The symbols move the units like this.
Z507 ru Z509
Z507 fo Z285
Z507 ge Z574
Z507 vu Z785
Z580 ru Z574
Z580 fo Z523
Z580 gu Z158
Z580 ge Z509
Z580 vu Z408
Z580 gi Z23
Z75 ru Z858
Z75 fo Z785
Z75 gu Z109
Z75 ge Z497
Z75 vu Z285
Z75 gi Z937
Z934 ru Z497
Z934 fo Z408
Z934 gu Z986
Z934 ge Z858
Z934 vu Z523
Z934 gi Z262
Z771 fo Z653
Z771 gu Z224
Z771 ge Z94
Z771 gi Z136
Z67 ru Z743
Z67 fo Z158
Z67 gu Z523
Z67 ge Z549
Z67 vu Z986
Z67 gi Z635
Z768 ru Z224
Z768 fo Z937
Z768 ge Z499
Z768 gi Z785
Z804 ru Z158
Z804 fo Z743
Z804 gu Z574
Z804 vu Z983
Z823 ru Z983
Z823 fo Z986
Z823 gu Z408
Z823 ge Z136
Z823 vu Z158
Z823 gi Z94
Z459 ru Z549
Z459 gu Z285
Z459 ge Z743
Z459 vu Z109
Z679 ru Z937
Z679 fo Z224
Z679 gu Z653
Z679 ge Z262
Z679 vu Z637
Z679 gi Z858
Z218 ru Z136
Z218 fo Z109
Z218 gu Z785
Z218 ge Z983
Z864 ru Z109
Z864 fo Z136
Z864 gu Z858
Z864 ge Z986
Z864 vu Z549
Z864 gi Z653
Z637 ru Z885
Z637 fo Z816
Z637 gu Z630
Z637 ge Z909
Z637 vu Z679
Z637 gi Z321
Z321 ru Z285
Z321 fo Z509
Z321 gu Z549
Z321 ge Z523
Z321 vu Z858
Z321 gi Z637
Z313 ru Z23
Z313 fo Z303
Z313 vu Z499
Z313 gi Z574
Z285 ru Z321
Z285 fo Z507
Z285 gu Z459
Z285 ge Z568
Z285 vu Z75
Z285 gi Z885
Z816 fo Z637
Z816 ge Z23
Z816 vu Z224
Z816 gi Z509
Z743 ru Z67
Z743 fo Z804
Z743 gu Z568
Z743 ge Z459
Z743 vu Z276
Z743 gi Z889
Z653 ru Z66
Z653 fo Z771
Z653 gu Z679
Z653 ge Z61
Z653 vu Z630
Z653 gi Z864
Z909 ru Z303
Z909 fo Z23
Z909 gu Z635
Z909 ge Z637
Z909 vu Z262
Z909 gi Z523
Z408 ru Z536
Z408 fo Z934
Z408 gu Z823
Z408 ge Z235
Z408 vu Z580
Z408 gi Z806
Z23 ru Z313
Z23 fo Z909
Z23 gu Z380
Z23 ge Z816
Z23 vu Z806
Z23 gi Z580
Z497 ru Z934
Z497 fo Z536
Z497 gu Z276
Z497 ge Z75
Z497 vu Z568
Z497 gi Z708
Z509 ru Z507
Z509 fo Z321
Z509 gu Z961
Z509 ge Z580
Z509 vu Z235
Z509 gi Z816
Z986 ru Z276
Z986 fo Z823
Z986 gu Z934
Z986 ge Z864
Z986 vu Z67
Z986 gi Z61
Z641 ru Z61
Z641 fo Z668
Z641 gu Z708
Z641 ge Z66
Z641 vu Z889
Z641 gi Z276
Z568 ru Z523
Z568 fo Z574
Z568 gu Z743
Z568 ge Z285
Z568 vu Z497
Z568 gi Z303
Z574 ru Z580
Z574 fo Z568
Z574 gu Z804
Z574 ge Z507
Z574 vu Z536
Z574 gi Z313
Z536 ru Z408
Z536 fo Z497
Z536 gu Z983
Z536 ge Z785
Z536 vu Z574
Z536 gi Z499
Z858 ru Z75
Z858 fo Z235
Z858 gu Z864
Z858 ge Z934
Z858 vu Z321
Z858 gi Z679
Z158 ru Z804
Z158 fo Z67
Z158 gu Z580
Z158 ge Z961
Z158 vu Z823
Z158 gi Z380
Z136 ru Z218
Z136 fo Z864
Z136 gu Z235
Z136 ge Z823
Z136 vu Z961
Z136 gi Z771
Z303 ru Z909
Z303 fo Z313
Z303 gu Z889
Z303 ge Z885
Z303 vu Z708
Z303 gi Z568
Z499 ru Z806
Z499 fo Z708
Z499 gu Z668
Z499 ge Z768
Z499 vu Z313
Z499 gi Z536
Z937 ru Z679
Z937 fo Z768
Z937 gu Z66
Z937 ge Z708
Z937 vu Z885
Z937 gi Z75
Z61 ru Z641
Z61 fo Z94
Z61 gu Z262
Z61 ge Z653
Z61 vu Z635
Z61 gi Z986
Z235 ru Z785
Z235 fo Z858
Z235 gu Z136
Z235 ge Z408
Z235 vu Z509
Z235 gi Z224
Z889 ru Z635
Z889 gu Z303
Z889 vu Z641
Z889 gi Z743
Z635 ru Z889
Z635 fo Z380
Z635 gu Z909
Z635 ge Z630
Z635 vu Z61
Z635 gi Z67
Z109 ru Z864
Z109 fo Z218
Z109 gu Z75
Z109 ge Z276
Z109 vu Z459
Z109 gi Z66
Z66 ru Z653
Z66 gu Z937
Z66 ge Z641
Z66 gi Z109
Z785 ru Z235
Z785 fo Z75
Z785 gu Z218
Z785 ge Z536
Z785 vu Z507
Z785 gi Z768
Z262 ru Z708
Z262 fo Z806
Z262 gu Z61
Z262 ge Z679
Z262 vu Z909
Z262 gi Z934
Z668 ru Z94
Z668 fo Z641
Z668 gu Z499
Z668 gi Z983
Z523 ru Z568
Z523 fo Z580
Z523 gu Z67
Z523 ge Z321
Z523 vu Z934
Z523 gi Z909
Z224 ru Z768
Z224 fo Z679
Z224 gu Z771
Z224 ge Z806
Z224 vu Z816
Z224 gi Z235
Z961 fo Z549
Z961 gu Z509
Z961 ge Z158
Z961 vu Z136
Z885 ru Z637
Z885 ge Z303
Z885 vu Z937
Z885 gi Z285
Z94 ru Z668
Z94 fo Z61
Z94 gu Z806
Z94 ge Z771
Z94 vu Z380
Z94 gi Z823
Z983 ru Z823
Z983 fo Z276
Z983 gu Z536
Z983 ge Z218
Z983 vu Z804
Z983 gi Z668
Z630 gu Z637
Z630 ge Z635
Z630 vu Z653
Z630 gi Z549
Z806 ru Z499
Z806 fo Z262
Z806 gu Z94
Z806 ge Z224
Z806 vu Z23
Z806 gi Z408
Z708 ru Z262
Z708 fo Z499
Z708 gu Z641
Z708 ge Z937
Z708 vu Z303
Z708 gi Z497
Z380 fo Z635
Z380 gu Z23
Z380 vu Z94
Z380 gi Z158
Z549 ru Z459
Z549 fo Z961
Z549 gu Z321
Z549 ge Z67
Z549 vu Z864
Z549 gi Z630
Z276 ru Z986
Z276 fo Z983
Z276 gu Z497
Z276 ge Z109
Z276 vu Z743
Z276 gi Z641

The rows follow the links: the fewer symbols apart two units are, the more alike their rows tend to be.

Some units and rows for them; each showing differs a little:
Z75: -56	-37	-307	-16	-444	126	106	293	-628	343	-515	12	-86	-105	-9	7	-590	-335	-426	578	-372	684	114	585	-31	-369	18	-102	373	-321	-497	-418	254	-72	217	598	-223	-580	-236	-941	176	-531	-401	-176	70	-78	206	403	166	490	373	786	183	-181	588	79	244	-553	778	-379	-190	-556	746	83	208
Z816: -321	-700	551	-388	383	-741	-383	-289	698	410	-69	-447	-603	-87	96	-126	138	-53	-498	553	196	74	-450	220	414	-164	-49	-29	101	-322	221	664	468	269	-795	-97	24	453	-215	-77	-456	558	392	125	-23	-155	-82	15	159	803	-400	-430	235	-103	-152	256	296	-98	-380	384	-347	177	-401	-527	-26
Z806: -313	-15	344	-142	914	-69	97	3	669	-505	634	-278	-239	-342	-356	12	-431	26	256	38	775	-414	422	-194	719	-173	514	149	41	-120	571	-314	227	261	-651	-98	155	378	-46	985	-376	671	183	-48	-57	327	-82	-217	-452	-6	-209	-795	167	1	-146	223	398	305	-93	539	-782	600	-512	-43	182
Z574: 307	-368	196	-84	263	926	-78	-602	173	-399	-246	91	94	-560	387	274	-246	-112	29	466	-61	350	430	138	23	-60	570	-180	-893	-712	221	150	-230	-60	-384	276	-347	-437	256	321	388	-37	-17	-177	960	-310	718	-233	161	-312	-440	-750	183	114	-209	178	773	481	-767	-69	-117	234	-803	-83	48
Z653: -110	228	-68	-240	-466	-1042	-13	628	-160	364	309	-35	-162	675	-59	-200	393	330	-283	-395	7	-372	-520	-51	-51	68	-620	143	637	685	-244	155	186	87	321	-122	454	686	-227	-222	-472	281	-2	112	-939	205	-782	298	85	201	301	468	-110	-99	-38	-183	-501	-592	528	23	136	-183	718	-51	-172
Z983: -165	-15	-424	55	301	726	251	360	-111	-178	-399	7	830	-316	134	121	167	-313	449	281	391	-175	732	-362	-107	270	239	144	-809	136	118	-568	-334	198	890	16	-409	183	451	621	460	-97	-41	-82	321	186	729	44	286	-427	-323	-309	88	476	-242	-164	347	294	-493	-444	572	705	-413	113	-20
Z630: 27	104	236	-297	-398	-974	-353	-181	-241	530	223	-63	-348	820	112	-333	536	263	-365	-351	-134	-112	-832	46	-188	181	-678	-90	463	434	-214	756	26	-42	97	-221	562	621	-112	-424	-234	153	40	197	-601	-183	-904	112	199	-47	236	266	-90	20	-221	-98	-473	-207	181	215	249	-325	217	-35	-263
Z679: -300	197	290	-113	-155	-997	29	331	26	357	484	-290	-671	75	-277	-150	-278	19	-384	-78	-29	115	-444	327	310	-183	-246	-61	975	-11	-275	-61	398	-55	-487	83	400	-34	-632	-502	-678	189	9	28	-560	312	-412	133	-157	487	490	495	176	-340	312	132	-241	-630	914	257	-514	-377	836	-114	223
Z637: 60	-43	361	39	-285	-809	-237	-307	55	291	339	-104	-891	468	1	-198	-147	138	-423	-8	-450	283	-768	389	195	-273	-359	-291	829	-137	-307	568	318	-146	-701	-7	374	-24	-244	-544	-471	315	-40	54	-189	-213	-586	-126	85	354	152	208	11	-307	173	163	-189	-241	268	389	-395	-494	342	-283	-78
Z889: 408	490	250	83	-116	7	-21	-449	-723	-642	575	592	309	723	209	-19	321	266	269	-912	-841	-7	-158	401	-490	337	-340	-98	-259	228	-858	-19	-190	-67	121	427	322	-106	383	85	432	179	-77	248	-98	-51	-373	104	372	-1151	302	-111	178	454	-35	-470	-151	249	-10	159	464	-246	-336	494	-449
Z708: -147	613	60	-44	248	197	367	-54	-461	-962	610	394	-141	54	-18	199	-957	177	412	-427	-551	247	273	586	95	83	337	-75	328	-302	-789	-710	-119	100	-128	936	153	-778	13	126	170	223	-247	-8	-98	469	-295	116	-182	-642	452	125	387	87	516	-286	249	46	747	120	-461	-197	94	665	-257
Z321: 145	-168	-145	245	-650	-160	-36	-105	9	534	-60	46	-798	30	-38	-56	169	32	-163	304	-234	302	-688	173	-114	-461	-162	-155	244	-348	278	824	213	-511	-235	-224	133	-360	-548	-926	-202	-385	-318	-39	214	-332	-335	-163	-328	578	423	472	-446	-506	136	257	-398	-177	419	63	-217	-734	652	-377	239
Z276: 126	700	-500	376	-366	631	470	157	-708	-359	-173	514	756	-79	-47	136	117	107	370	-538	-288	149	470	-104	-544	72	-89	18	-221	436	-197	-644	-430	-230	976	205	-274	-439	328	-31	570	-466	-302	-100	1	459	282	-13	57	-716	416	525	-129	204	80	-353	-213	-15	266	-346	458	-44	313	546	68

Each walk starts at a row. The symbols on each line, taken left to right, move it on to the next unit.
Answer with the unit's row; about right is enough.
start -550	-504	508	-729	953	-559	127	94	63	317	-485	-405	-164	-28	255	224	-660	-434	-116	702	241	371	325	289	718	184	248	-57	230	-304	-466	-504	363	430	-346	868	-244	219	11	63	-156	534	192	-147	70	96	-6	407	631	516	-467	-24	559	173	46	96	717	-162	197	-313	1	707	-96	-3	3
ge gu gu ru gu
-385	-100	129	-288	653	-218	66	280	598	-259	369	-131	332	-63	-350	-50	238	246	419	-444	680	-658	278	-542	253	400	-95	473	-245	536	453	-289	-128	320	218	-435	76	787	115	955	-339	754	305	24	-329	411	-353	-169	-261	-377	-368	-578	52	252	-304	-97	-52	358	-273	250	157	783	-632	37	-216
ge ge gi
-228	-186	-354	7	153	607	85	491	557	-218	-107	-109	631	-358	-355	-73	382	164	388	-64	798	-779	514	-835	-34	88	290	355	-555	431	895	-264	-270	226	573	-727	-73	352	73	952	11	1	323	-109	83	40	424	-150	-427	-87	-435	-284	-285	-109	-499	-37	-103	342	-574	-256	405	713	-350	-24	94
start -349	-237	222	-316	1031	311	258	-26	158	-668	201	-175	162	-340	200	190	-696	-234	289	247	268	63	431	203	667	139	602	-79	-241	-324	-214	-772	16	571	-524	572	-197	14	265	843	240	547	163	-12	274	302	213	-23	71	-326	-346	-503	632	342	111	27	751	423	19	-45	-184	655	-557	456	-244
gu gi fo fo vu
306	-191	-140	-55	225	711	-137	-313	-46	-130	-396	66	717	-55	506	214	415	-16	142	-148	38	-225	357	-227	-302	168	131	-100	-890	-115	128	49	-343	93	466	-13	-393	170	516	454	653	-154	199	-121	678	-276	605	-139	572	-306	-369	-505	-88	553	-316	-197	186	410	-828	-215	659	495	-669	87	-288
fo ru vu ge vu ru
250	9	-274	103	-762	-176	-79	-100	-939	597	-613	355	302	508	497	73	299	-262	-315	30	-720	313	-509	225	-649	10	-470	-189	-194	176	-495	296	-61	-230	735	322	-88	-248	66	-992	451	-464	-183	199	-36	-267	-48	317	736	151	187	466	-310	9	-8	-151	-291	-297	-121	-445	719	-476	382	45	-157
start 175	566	-378	370	-419	903	572	148	-549	-580	76	268	301	-391	-103	168	-757	-90	428	-300	-345	372	485	396	-134	-151	405	-118	-55	-303	-240	-491	-142	-250	177	418	-273	-1057	-137	-77	399	-499	-416	-216	370	220	389	-59	-238	-558	362	474	-132	-70	320	-140	132	110	428	-225	-218	-548	212	541	51
fo ru vu ge
-53	-657	130	-79	72	-145	-480	-158	524	754	-517	-407	-479	-402	34	-183	310	-383	-320	829	398	197	-181	-160	170	-221	150	39	-176	-388	584	710	338	1	-396	-476	-366	98	-133	-328	-162	-39	205	-311	482	-474	305	-100	12	1116	-442	-340	-125	-323	-187	578	117	6	-441	102	-161	100	-150	-760	268
ru vu ge ge gu gu
-399	-649	60	-289	254	333	47	193	104	621	-1043	-244	100	-535	246	227	-421	-678	-247	1068	378	562	242	200	290	-121	449	-120	-330	-449	-123	-180	269	167	57	374	-364	-35	-123	-82	151	-212	-2	-354	437	-169	667	358	342	785	-398	107	280	-113	118	137	779	-77	89	-568	15	512	-28	-160	164
start 434	425	-368	636	-730	543	18	-80	17	-250	207	367	33	251	-20	-264	593	489	269	-870	-211	-436	-268	-329	-670	3	-349	36	-89	352	619	374	-294	-541	357	-803	336	-213	115	-204	93	-472	3	82	67	-212	-260	-382	-413	-664	329	274	-508	-101	-185	-76	-864	166	-217	127	97	-418	70	46	-90
ge vu ge
310	683	-569	474	-609	414	384	447	-166	-475	244	147	330	-90	-542	-160	321	295	451	-668	126	-581	246	-641	-418	-142	-159	159	71	673	450	-209	-352	-321	906	-614	321	-2	-77	64	-6	-330	-326	-44	-439	264	-27	-194	-639	-549	259	334	-400	-167	24	-305	-794	-82	261	163	206	-388	529	381	132
gi gi vu vu gu
89	397	-380	564	-413	730	229	71	87	-648	430	-42	-319	-591	-802	-20	-251	195	330	-422	-61	-64	236	-126	-62	-487	239	178	345	76	568	-232	-51	-484	3	-418	93	-715	-269	-167	47	-435	-263	-111	-65	251	67	-256	-1193	-186	414	442	-252	-449	309	25	-251	-81	551	312	-544	-769	557	-111	438
start 420	585	-334	431	-598	672	189	-165	-742	-271	-36	426	490	366	324	-60	281	214	237	-622	-549	73	95	21	-698	-15	-260	-265	-634	227	-361	126	-448	-465	805	121	-50	-517	308	-175	696	-365	-202	71	333	48	286	-11	242	-811	236	-22	-223	299	-74	-260	-361	116	-212	-113	571	-410	-105	297	-225
gi gi gu ge
316	-47	-122	228	-712	225	-122	-321	-710	345	-458	76	-338	47	344	105	-228	-155	-289	269	-693	801	-383	549	-433	-211	-127	-310	25	-551	-674	414	55	-281	-31	496	17	-808	-381	-1018	350	-642	-296	8	439	-374	179	114	448	279	344	600	-34	-107	299	50	201	-369	346	-318	-56	-650	486	-253	87
ru gu gu ge
453	393	-283	743	-623	731	-83	-322	34	-577	568	27	-603	-203	-400	-165	-38	311	183	-321	-301	7	-203	-37	-223	-399	54	-281	127	-173	654	555	-49	-687	-394	-315	190	-704	-241	-365	116	-528	-128	-38	368	-173	-35	-508	-856	-354	373	75	-533	-526	65	123	-482	134	-7	495	-519	-815	222	-195	122
start 31	-850	236	-222	154	199	-197	-159	159	718	-687	-330	-138	-292	690	176	-37	-465	-586	1043	75	628	-36	290	27	-131	323	-157	-405	-547	-90	357	118	-41	-254	197	-485	-157	341	-271	194	-209	126	-259	705	-438	617	274	566	759	-454	-130	112	-24	-141	99	644	5	-514	-392	94	347	-395	-449	-83
vu ru ru ru fo
-66	270	-207	177	-573	-166	-27	506	-80	444	-382	-206	-468	-180	-280	59	-221	-191	-278	84	163	202	-220	-108	94	-389	32	11	646	-156	417	17	285	-266	-1	-282	132	-480	-486	-770	-416	-500	-342	-112	-380	63	-29	102	-468	816	370	766	-121	-607	425	263	-435	-455	836	40	-395	-696	883	-311	481
gu ge ge fo
-256	-283	-379	-435	-131	-200	26	564	469	965	-905	-460	294	-72	20	-95	688	-314	-308	598	850	-422	197	-497	41	217	-164	424	-5	354	528	74	-63	342	466	-664	-99	780	17	-80	-299	-165	250	-214	-137	-20	193	197	181	614	-408	3	-119	-172	-298	245	-299	76	-384	-401	373	482	208	-330	191
start -321	-386	-152	-454	231	-36	103	361	-68	727	-1067	-132	637	9	417	131	253	-506	-181	549	347	62	385	-284	-138	273	44	227	-284	277	-105	-357	62	285	743	23	-327	493	184	19	111	-174	197	-268	-62	-93	455	573	634	603	-460	101	218	214	-87	-152	360	-20	-209	-680	804	652	23	3	146
fo fo fo vu vu
-25	179	-450	12	-756	-138	328	368	-892	612	-721	272	532	413	183	31	178	-209	-357	-54	-530	287	-62	38	-420	106	-445	145	-32	397	-410	-288	69	-117	966	254	-44	-49	-124	-582	308	-651	-468	-57	-340	51	-105	503	366	281	227	760	-43	81	164	-216	-299	-388	566	-680	650	-387	689	175	92
ru gu fo
-283	-391	-191	-333	152	-250	-153	460	838	796	-622	-512	-352	-490	-63	-61	-11	-138	-225	875	730	-66	33	-304	519	-220	310	211	89	-372	641	105	491	159	-56	-344	-341	251	-314	-122	-450	-129	206	-246	58	-18	341	62	-255	1005	-423	-41	-6	-373	-151	414	297	-71	-25	-71	-244	418	226	-453	338
start -101	-182	-44	56	394	805	52	236	643	-165	-128	-188	68	-885	-359	83	-289	-193	375	263	760	-383	539	-532	370	-67	764	93	-114	-203	874	-155	25	58	-266	-551	-321	-76	-24	496	8	68	153	-237	359	62	860	-310	-785	288	-398	-360	18	-374	-161	254	126	246	-374	119	-585	304	-213	-227	379
vu vu ru
-162	-128	-167	-17	497	1058	364	-32	103	-372	-451	-175	247	-714	-88	267	-577	-430	285	370	329	289	840	-89	196	-291	574	-17	-502	-441	177	-534	-2	243	64	373	-498	-449	321	392	248	-80	121	-373	634	-17	905	-52	-122	-50	-410	-295	139	129	147	-48	852	471	-261	-253	2	427	-373	155	4
fo gu ru gi
-314	762	-208	156	-166	-156	326	192	47	-619	928	273	108	231	-337	-90	175	454	307	-962	67	-594	37	-301	-90	103	-607	157	451	707	154	-335	-212	-125	231	-399	438	332	21	439	-296	445	40	187	-939	458	-700	-158	-560	-799	453	217	-57	115	1	-407	-510	108	295	285	-73	-50	125	460	-105
